[ 128  -17  -78  252  197  106 -240  128 -102   28  -90 -271  188 -278
   87  470 -264  203  339 -225  234  349  -87  118  -84  464   58  -75
  286 -320  124  -85] -> 0
[ 493  -68  129   25  278 -187 -303  150  124  146  166  -73  319 -403
 -137  397  -60  571   40 -229  299   56  205  -59   80  215 -186  120
  336 -142  -62  -18] -> 4
[ 267  124  124   13 -233  228    8  219  160  124  -97 -221  -11  125
 -201   58   -4   86  -62 -184  270   35    1  -27 -312  283 -169  -35
  179   13 -206  165] -> 1
[ 620  110  280 -120   89  119 -225   82  107   10  112 -159  391 -472
    3  372 -223  569 -301 -297  449   68  117 -224  234  247   77   76
  271  178  103  -59] -> 2
[  68   64  482  281  192  217 -192   -8  391  180  359 -426  402 -146
   -5  312 -601   83  155 -502  602  350 -290 -406 -111  224  102  383
  670  307  -20  129] -> 9
[ 231  109   10  -40 -232   19  -85  143  245  192  -41 -285  -31   64
  -87  -71   24  -23   10 -116   66  -34    7    3 -256  270 -202   89
  111 -118 -259   36] -> 7
[ 627  144  334  -91  126  159 -143   34   13    6  142 -162  437 -364
 -198  300 -211  552 -468 -316  371    5  153 -258  259  240  160  118
  211  201   63    5] -> 9
[ 521  128  237   11   36  164 -168   -9   35   52   31 -122  278 -166
  -23  259 -249  380 -353 -117  179  -56   11 -231  238  117   51   88
  178  129  115   15] -> 3
[ 592  105  243  271   51  314 -276   17  -47  191  124  145  317 -219
 -145  174  -97  552 -517 -341  462   25   30 -145   16   54  178 -106
  152   88  270    7] -> 3
[ 648  227  153 -131  201  277 -131 -181  117  124  142   85  295 -151
  157  129 -132  683 -507 -523  647  123  142 -125  306  -13   54 -120
  174  302  100   15] -> 1
[ 253  103  101   -7 -196  -26  -75  119  220   54  -90 -316 -102   71
  -56  122  123 -131   33   65  121 -137    2   14 -261  145 -226  100
  250   -8 -291  187] -> 8
[ 292  -45  256  271 -106  135 -163  273  206  135 -167 -313    1   90
 -265   92   45  105  201   65  295  192 -236 -162 -230  421 -227  303
  502  -76 -163   42] -> 1
[ 261  135   51  -71 -224  -16  -83  128  141   87 -162 -181  -99  153
  -75   -8   71  -10   18    1   -2  -41  -56    5 -213  191 -197  116
  152  -51 -174  115] -> 6
[-148  212  121  192   95 -358 -296   94   20  144    4 -236  281 -289
  -49  313 -402  105  411 -426  -27  363    8  133 -131  357   13 -214
  281 -177   11  -30] -> 0
[ 213   44  -39  278 -210  650  -84  140  388  130 -253 -515  -36  296
 -135 -164 -154  105   20 -201  469    3 -165   33 -295  379 -122  148
  199 -179 -260  -40] -> 7
[ -61   91   78  143   92 -300 -268  124  -39   67  -16 -275  169 -245
  -38  337 -297   31  441 -203  -75  295  -91   96 -125  365  -46   21
  280 -191   52   83] -> 2
[ 265  123   80  -44 -258   55  -16  105  241  131 -137 -243 -106  205
  -74  -63   99  -49  -22  -76  121  -74  -35  -20 -162  231 -154  102
  118  -55 -241  151] -> 5
[ -91   67  120  151  113 -217 -278  129   52   18  -24 -252  189 -280
   41  239 -197  152  392 -270  109  299  -64   51  -55  416   45   59
  319  -99   21 -107] -> 4
[ 184  104  -23  -66  -73  -19 -186   90  213  211  -91 -363  104   -1
  -42  -23  -51   53   68 -204  120  -46  -15   37 -100  391 -145  121
  158 -248 -228  156] -> 8
[ 360  201  442   57  240 -251 -369 -100  148  -48  262 -170  407 -488
 -205  233  -93  620 -145 -321  413  -98   78  -90  291  245  169   98
  419  141   25  388] -> 11
[  -5   44  108  250   95 -202 -327  270  -46   43  -30 -196  199 -351
  -11  382 -218  201  428 -224   73  327  -94   76 -200  412  -32  -84
  280 -230  105  -37] -> 6
[  24   10  122  198    6   70 -213  216  -80   94  -32 -278  249 -273
   84  196 -289  316  173 -306  166  479  -87   -4  -87  464   44 -155
  130  -78  136 -184] -> 9
[ -78  112   19  301   39  -92 -253  125  -91   47   79 -266  146 -292
  181  277 -222  109  375 -244    6  300 -149  109 -179  429   55 -147
  148 -206  130  -46] -> 11
[ 533   82  338  -57  115   99 -114   38  103  -47  185 -121  330 -396
  -34  396 -201  425 -284 -317  494   65   84 -226  142  155  124   84
  330  221   84   46] -> 5
[ 572   90  381 -108   23   65 -139  109  137  -24   63 -280  335 -453
  -15  438 -199  419 -310 -202  480   14  102 -205  118  208  103    8
  311  165   23   84] -> 8
[-122   69   94  287   86 -226 -416   42   62  108 -116 -267  184 -285
  -28  317 -405   96  466 -395   48  383  -83  134  -88  431   41    7
  380 -202   48  -51] -> 7
[ 508   95  250   16   86  206 -158   17   95   -9  168  -95  307 -373
  -35  309 -163  446 -334 -321  476   19  107 -190  128  159  104   83
  211  215   97  -63] -> 0
[ 594  145  352  -24   72  133 -132   59   -7  -18  118 -173  349 -346
   16  366 -125  506 -362 -123  323   13   29 -274  216  173  117   -1
  292  171   70   -8] -> 3
[-118   36   90   98   65 -236 -233  150   14  114 -101 -216  195 -288
 -123  235 -222  179  439 -203  -50  342 -137   31 -105  359   30   49
  299 -213   70   11] -> 1
[ -86  -26  287  196  -65 -265 -242  132   35  195 -105 -312  250  -59
 -128  114 -400  254  359  -72   27  288 -184   46 -145  380   19   54
  327 -151  107  168] -> 5
[ 556  133  383 -116  110  135 -148   84   83  -29   89 -158  360 -421
  -28  409 -168  538 -322 -232  433   36   94 -219  255  207   86   47
  273  190   33    0] -> 11
[ 182 -312  410  899 -175 -236  217  166  316 -753  491  -98 -402 -611
 -511 -220  410 -425 -805  261  485 -516  325 -182 -359 -296   61   34
 -109  474  272 -115] -> 8
[ 218   66   80   40 -225  122  -64  188  197  126 -112 -321  -25  111
 -142   22   43  -14   83   24   96   -6  -52  -43 -243  266 -195  167
  187  -37 -223   36] -> 10
[ 366  -34  237   86 -324  108  -75  299  120  314  -29 -332   39  -61
 -180  149  174  106 -199   99   32  -79   79  -37 -157   89 -409    3
 -125  -47 -256   33] -> 2
[ 344  -16  278  117 -153 -545 -193   74   87   62  -68  161 -310  527
 -196   63  -44 -600 -218  551 -554 -301  106    8   44 -300 -600  -24
  104 -159 -294  183] -> 0
[ 592  151  351 -249   99   99  -45  148  -34   46  119 -115  491 -378
 -147  436 -166  386 -333 -274  312   15   36 -376  238   79  130  159
  116  174  190  120] -> 10
[  94   -2  153   68 -258  207  -60  306  203  357 -167 -446   79  214
 -201 -110   39  -27  194  195  134   48 -201  -18 -347  424 -221  250
  206 -198 -337  -16] -> 6
[ 489  194  293 -182  142  -97 -371   19   10   64   12 -140  454 -438
   -9  294 -251  669 -290 -447  127  115   60 -307  430  296  160   86
  225   99  173   54] -> 4
[-125   46  266  164   85 -282 -188  128  -44  205  -58 -302  280 -345
 -311  450 -326  -29  389 -173  -97  326  -42  114  -19  460  -53  130
  304 -168 -120  -31] -> 6
[ 529  128  343 -167  266 -324 -360   68  122  -54  333  160  400 -430
  -18  195  -56  703 -420 -460  314   -4  399 -177  284  152   89  -85
  287  204   13 -117] -> 4
[  61   -7  103  307 -401  384  294 -118  214  224 -269 -120 -185  476
 -232  -87 -350 -476  -87  111  206  -40 -233 -211  -99  240 -104  323
  233  275  -27   54] -> 2
[ 525  131  232  -76  104  118  -34  -96  141   79  171 -157  252 -325
  -15  263 -247  440 -283 -320  543   95   92  -96   83  204   82  165
  282  251   56   12] -> 1
[ 118   83  115  276  115 -148 -209  189 -142  -58   63 -254  220 -344
  -41  374  -73  188  167 -278  144  217  -80   90 -191  379   61   36
  215 -142  211    0] -> 6
[ 179   56   50  -65 -135  302   86   54   29   89  -85 -227  -10  142
 -100  134 -127 -157   -1  135  -11  112   -5  -56 -152  151  -38   66
  188   67 -283 -171] -> 7
[ 412  -55  244  -88 -115  161 -178  270   38  297 -307 -444  240  138
 -126  191 -108  245 -123  237   23  100   74  -11  107  428 -294  -47
  281 -277 -406 -124] -> 3
[ 447  102  371   50   16  137 -292   66  113   46    3 -336  402 -396
  -44  357 -288  476 -159 -344  411   52   66 -231  187  298  103  128
  289  127   14  -34] -> 2
[ 620  115  409  177   97  205 -196  -44  -88   61  108 -136  349 -274
 -160  406 -303  355 -431 -353  423  155   38 -242  166  267  192   88
  337  208  143   43] -> 5
[ 381  197  260   30 -292  -58 -217  109  127  105 -224 -201 -125  -44
  -71 -141  209   -8 -273 -564  559  191   31  -23 -363  519   30  136
  293   75  -71  105] -> 1
[ 216   59   98   78 -164  118 -105  149  129   94  -77 -226  -55   92
  -23   73   -7   -6   63  -98  160   85  -58  -28 -280  295 -115  159
  243   -7 -155  -28] -> 5
[ 688   78  301  -33  159  159 -258   49   38  -41  114 -193  416 -429
   -4  454 -194  572 -391 -259  453   -6  191 -188  279  219   92   41
  249  182   80  -43] -> 8
[ 250   76   89   83  -65  203  -57  230  213  130  -34 -307  164  -28
 -185  162  -93   93   30 -180  185   93  -50 -140 -229  306  -81  192
  323  -54 -134 -136] -> 5
[ 341  133  -52 -157 -111  178  165  185  251  133 -155 -521  123  123
 -198   83   16   43   25  -52  211   -3  170   43 -180  335 -218  -31
  248 -177 -463  -97] -> 1
[  49  162  199  196  -29 -143  -90  -65  -37 -189 -194 -256  -77   12
  377  411  -28  188  102 -146  219   83 -113  259 -193   60  224 -345
  425 -179   11  176] -> 3
[ 205   18  205   88  -37   79  -98   62  261  156 -192 -403   73  -72
 -293  220   11   55   86   -5  295   40   32   14 -122  244 -137  284
  443  -31 -343  -40] -> 0
[ -84   -8  183  285  153  -46 -369  131 -119   27  -38 -113  158 -174
  192  336 -363   43  391  -94   95  404 -204   25  -35  403   57   -5
  381 -130   82 -191] -> 4
[ 623   53  545    6  229  207  -59  -15  -84 -168  323  -50  346 -443
    9  538 -156  440 -384  102  517   44   30 -319  337  123  206  143
  413  468   73  -37] -> 5
[ 474  163  326    6  117  190 -100  -42    5  285   17 -191  433 -405
  -94  477 -342  505 -363 -400  490  140  105 -171  223  275  133   42
  243  202   75   13] -> 4
[ -98   85  167  168   53 -208 -415  105 -129  143 -120 -149  146 -156
  -15  191 -188   45  261 -232  -95  281 -103   65  -60  382  -24   42
  194 -128   24   37] -> 8
[ 170  133   95  -53 -272   69   -7  123  217  174 -135 -250  -79  140
 -163  -42   56 -135   81  -75  120  -34  -32   18 -311  218 -113  160
  130  -32 -264   96] -> 3
[ 606  149  297  -13  128  149 -206  -36    8   19  119 -128  369 -342
  -44  411 -248  432 -382 -331  388   33  141 -171  242  189   84   84
  252  216   61  -37] -> 6
[ 645  169  249   33  170  115 -322  -96  -92   68  107 -352  463 -273
  163  315 -206  699 -486 -247  253   18  109 -214  251  136   98  -86
  298  110   74   29] -> 8
[ 205  -43  137   90 -248  297  -55  254   51   49 -201 -403  -10  146
 -112  148  -53  -31  175   82   56  145 -158  -80 -246  318 -105  175
  168  -83 -177  -26] -> 9
[-118  -25   96  100   22 -170 -289  131   62   35 -159 -304  189 -243
  -28  278 -286  150  458 -141   34  272 -127   94  -91  377  101  100
  343 -195   79   -2] -> 4
[ 278  -97  109  112  -85  193 -236  276  -85  280 -121 -215  121   86
  -81  -23  110  336  143  247 -132  209  -46  -18  -69  290 -191   -9
   30 -286 -265 -311] -> 3
[ 442  100  315  218 -376  113  -27  129  159  -38 -300 -459  -60  216
 -141   25  130  -39 -158 -139  288    1  -55  -15 -120  312  -90  157
  166   35 -110   21] -> 3
[ 227  106   14  -22 -224  140   37  100  257   47 -143 -340  -36  105
 -104    8  -65   31   27 -142  153   29    8  -61 -210  293 -107   97
  234   41 -182   29] -> 3
[  15   68   36  374 -151  317 -145  278   38  103  337  352 -348  203
  -70 -440  412 -360  123  156   58   22 -318 -222 -399   83 -168  185
 -247  161  -56  -92] -> 7
[ 273  125  106  155 -223  128 -117  129  173  141   -3 -228 -119  160
    7 -197  144  116   71 -105  143  149 -200 -104 -262  290 -122  115
  135   -8 -130   15] -> 1
[ 257   74   69  -92 -127   18   -2  108  271   51   -9 -399  -26   55
  -75   84    0   17  109   12   57  -27   11  -42 -129  238 -204  124
  242  -67 -370   68] -> 7
[ 222   63 -138   16  -42  282  -33   29  127  190   10 -164  -35  199
  -42   12  -85   74   66  -90   17   -3  106   15 -169  252 -140  110
   40  -60 -272 -119] -> 11
[  31   65  139  152   87 -153 -256  101   -8   46  -36 -329  218 -371
    6  427 -326  112  354 -267  179  324  -75   81  -77  424   37  -33
  342 -149   41   60] -> 7
[ 407  108  364  -28   41   33 -204   46  216   17   63 -300  394 -532
  -44  453 -320  434 -126 -316  412   72  141 -286  187  210   77   99
  408  256  -26  -95] -> 2
[ 581  109  373   53   55  183 -260   41   25   39   -9 -259  413 -372
   10  304 -207  567 -361 -235  506   97   52 -174  228  222   95   52
  274  174  138 -101] -> 1
